Below is a small trained network, with its code and all its weights. Each question gives an input and a class and asks what happens when units are switched off, that is, made to give their printed mean instead of their output.

import numpy as np


def w(rows, s, z=0):
    codes = np.array(rows[::2]) - 128.0
    scale = np.full(codes.shape[1], s)
    scale[-1] = z or s
    return codes * scale


def norm(h):
    return h / np.sqrt((h * h).mean(-1, keepdims=True) + 1e-5)


def f(y):
    return np.maximum(y, 0)


def log_softmax(a):
    a = a - a.max(-1, keepdims=True)
    return a - np.log(np.exp(a).sum(-1, keepdims=True))


def net(x, mask):
    res = np.array(x, float).reshape(1, 6) / 4 @ E
    u = 0
    for l in range(3):
        y = f(norm(res) @ A[l][:, :-1].T + A[l][:, -1])
        res = res + np.where(mask[u : u + 7], y, B[l][:, -1]) @ B[l][:, :-1]
        u += 7
    return log_softmax(norm(res)[-1] @ U[:, :-1].T + U[:, -1])


A, B = {}, {}
E = w([
[160,134,154,114,53],'x0',
[81,134,80,98,131],'x1',
[176,222,100,124,144],'x2',
[145,58,113,2,194],'x3',
[115,80,223,174,140],'x4',
[34,77,150,161,110],'x5',
],0.006)
A[0] = w([
[91,110,138,101,147,1],'0.n0',
[128,59,53,199,3,137],'0.n1',
[98,54,65,111,123,133],'0.n2',
[59,78,81,102,94,40],'0.n3',
[65,92,90,102,126,151],'0.n4',
[76,144,207,219,126,151],'0.n5',
[191,102,134,51,144,69],'0.n6',
],0.0071,0.0027)
B[0] = w([
[116,65,63,107,152,144],'0.n0',
[93,212,88,82,155,225],'0.n1',
[101,173,31,127,159,204],'0.n2',
[108,88,113,118,217,181],'0.n3',
[43,203,42,126,254,206],'0.n4',
[167,111,114,184,68,253],'0.n5',
[91,46,195,154,132,197],'0.n6',
],0.0067,0.0044)
A[1] = w([
[157,185,102,102,83,174],'1.n0',
[106,133,122,181,139,104],'1.n1',
[255,92,88,60,151,118],'1.n2',
[172,220,104,65,170,200],'1.n3',
[122,167,73,208,70,228],'1.n4',
[138,160,204,120,80,3],'1.n5',
[36,135,135,100,131,69],'1.n6',
],0.0084,0.0019)
B[1] = w([
[70,159,248,27,50,193],'1.n0',
[206,34,145,249,234,175],'1.n1',
[32,15,48,133,243,205],'1.n2',
[16,239,196,104,145,237],'1.n3',
[123,81,105,53,2,254],'1.n4',
[78,225,129,91,151,152],'1.n5',
[101,45,55,175,237,191],'1.n6',
],0.005,0.0054)
A[2] = w([
[107,86,54,120,116,40],'2.n0',
[150,219,61,188,122,103],'2.n1',
[145,34,183,88,138,252],'2.n2',
[79,112,119,112,232,153],'2.n3',
[185,180,255,108,133,169],'2.n4',
[100,76,110,142,73,66],'2.n5',
[45,185,230,150,178,130],'2.n6',
],0.0079,0.0022)
B[2] = w([
[105,101,44,138,162,162],'2.n0',
[226,170,155,119,59,162],'2.n1',
[20,232,121,125,2,191],'2.n2',
[40,60,76,93,105,254],'2.n3',
[51,159,23,49,174,160],'2.n4',
[217,139,251,139,203,155],'2.n5',
[144,205,81,169,50,185],'2.n6',
],0.006,0.0075)
U = w([
[187,152,178,216,27,106],'0',
[118,202,146,66,1,252],'1',
[12,54,25,88,214,231],'2',
[229,98,118,143,185,2],'3',
],0.0073,0.0036)

Each question gives the input, the list of numbers given to net, and the class t.
The units are the neurons (one row each of A and B). Each row of codes is followed by its name. A weight is (code - 128) times the scale printed after its matrix; where a second scale follows, it is the last column's (A, B and U).
mask holds one flag per neuron, layer by layer. A switched-off neuron (its flag False) gives its mean, the last column of its row in B, instead of its output. The means were averaged over made-up inputs and are rounded, as every weight is.
A unit's drop is (log p(t) with every unit on - log p(t) with that unit switched off) / (log p(t) with every unit on - log p(t) with every unit switched off).
unit that matters most: the unit with the biggest drop
top k neurons: the k neurons with the biggest drops, biggest first
top k neurons in layer l: the k neurons of layer l with the biggest drops, biggest first
drop when u is switched off: that unit's drop, to one decimal
input [-7,-5,-3,1,8,-3], class 0: top 2 neurons in layer 2 -> (2.n3, 2.n2)
input [-3,2,-2,-2,3,1], class 0: top 3 neurons -> (0.n5, 1.n2, 2.n3)
input [-2,2,-1,0,6,-3], class 1: unit that matters most -> 2.n2
input [2,-2,3,-2,2,4], class 0: top 2 neurons in layer 1 -> (1.n3, 1.n1)
input [-6,8,8,0,-7,1], class 1: top 2 neurons -> (1.n3, 2.n1)
input [-4,1,4,4,8,-1], class 1: top 2 neurons in layer 1 -> (1.n6, 1.n1)
input [6,7,-5,-7,7,7], class 0: top 2 neurons in layer 2 -> (2.n3, 2.n5)
input [-8,-7,8,0,-7,0], class 1: top 2 neurons in layer 1 -> (1.n3, 1.n6)
input [-2,6,4,-8,1,0], class 0: top 2 neurons in layer 1 -> (1.n1, 1.n3)
input [-7,4,-7,-8,0,-3], class 0: drop when 0.n5 is switched off -> 0.6
input [-6,0,2,-2,-8,-3], class 1: drop when 1.n3 is switched off -> 0.2
input [-5,3,0,-2,-8,-3], class 1: drop when 1.n3 is switched off -> 0.3
